Below is a small trained network, with its code and all its weights. Each question gives an input and a class and asks what happens when units are switched off, that is, made to give their printed mean instead of their output.

import numpy as np


def w(rows, s, z=0):
    codes = np.array(rows[::2]) - 128.0
    scale = np.full(codes.shape[1], s)
    scale[-1] = z or s
    return codes * scale


def f(y):
    return y / 2 * (1 + np.tanh(0.7978845608 * (y + 0.044715 * y**3)))


def log_softmax(a):
    a = a - a.max(-1, keepdims=True)
    return a - np.log(np.exp(a).sum(-1, keepdims=True))


def net(x, mask):
    res = np.array(x, float).reshape(1, 5) / 4 @ E
    y = f(res @ A[0][:, :-1].T + A[0][:, -1])
    res = res + np.where(mask, y, B[0][:, -1]) @ B[0][:, :-1]
    return log_softmax(res[-1] @ U[:, :-1].T + U[:, -1])


A, B = {}, {}
E = w([
[161,28,108,128],'x0',
[254,128,163,133],'x1',
[118,117,46,108],'x2',
[144,209,99,64],'x3',
[170,152,102,250],'x4',
],0.0092)
A[0] = w([
[104,56,52,103,195],'N1',
[143,119,145,222,155],'N2',
[142,52,176,55,98],'N3',
[173,158,113,110,98],'N4',
[211,116,213,122,217],'N5',
[169,99,47,122,100],'N6',
[84,2,167,136,255],'N7',
[127,148,34,104,76],'N8',
[134,208,86,221,104],'N9',
[89,241,196,85,134],'N10',
[128,130,99,208,74],'N11',
],0.0098,0.0051)
B[0] = w([
[144,2,188,158,196],'N1',
[75,122,79,209,191],'N2',
[116,178,108,140,178],'N3',
[218,113,139,88,136],'N4',
[155,16,208,183,214],'N5',
[189,79,158,114,149],'N6',
[89,55,185,208,250],'N7',
[122,100,171,43,146],'N8',
[95,200,77,168,173],'N9',
[165,183,23,95,180],'N10',
[120,221,78,144,157],'N11',
],0.0083,0.011)
U = w([
[6,96,109,54,55],'0',
[200,100,133,112,59],'1',
[63,226,68,172,27],'2',
[69,56,174,210,251],'3',
],0.012,0.0029)

Each question gives the input, the list of numbers given to net, and the class t.
The units are the neurons (one row each of A and B). Each row of codes is followed by its name. A weight is (code - 128) times the scale printed after its matrix; where a second scale follows, it is the last column's (A, B and U).
mask holds one flag per neuron, in row order. A switched-off neuron (its flag False) gives its mean, the last column of its row in B, instead of its output. The means were averaged over made-up inputs and are rounded, as every weight is.
A unit's drop is (log p(t) with every unit on - log p(t) with that unit switched off) / (log p(t) with every unit on - log p(t) with every unit switched off).
The circuit of an input: a set's keep is (log p(t) with only the set's units on - log p(t) with every unit switched off) / (log p(t) with every unit on - log p(t) with every unit switched off). Starting from all 11 units, units are removed one at a time, each time the one whose removal leaves the highest keep (on an exact tie, the one counted first), for as long as the keep stays at least 0.8.
circuit, biggest first: the units of the circuit, biggest drop first
k most important neurons: the k neurons with the biggest drops, biggest first
drop of u: that unit's drop, to one decimal
input [-5,-2,7,-4,3], class 2: circuit, biggest first -> (N5; N7)
input [1,-3,-1,2,0], class 0: most important neuron -> (N5)
input [-3,-4,0,-2,-4], class 0: circuit, biggest first -> (N5; N2)
input [-1,1,-4,-3,8], class 2: circuit, biggest first -> (N9; N11)
input [0,4,1,1,2], class 1: 2 most important neurons -> (N7; N1)
input [1,-5,-8,1,-4], class 0: circuit, biggest first -> (N5; N10)
input [3,6,4,3,5], class 1: 4 most important neurons -> (N7; N4; N6; N1)
input [0,-2,6,1,2], class 0: circuit, biggest first -> (N5; N8)
input [-8,2,-4,3,-4], class 2: 2 most important neurons -> (N10; N1)
input [-5,5,-4,-3,-2], class 1: 2 most important neurons -> (N7; N10)
input [-4,4,8,-2,2], class 2: 2 most important neurons -> (N7; N5)
input [5,-6,5,-1,-8], class 3: 2 most important neurons -> (N1; N7)
input [-8,1,3,-5,-3], class 0: drop of N2 -> 0.2
input [-6,-3,-2,-1,-4], class 2: circuit, biggest first -> (N10)
input [-1,5,-8,6,1], class 1: drop of N7 -> 0.2
input [-7,-3,6,-2,4], class 2: drop of N9 -> 0.0
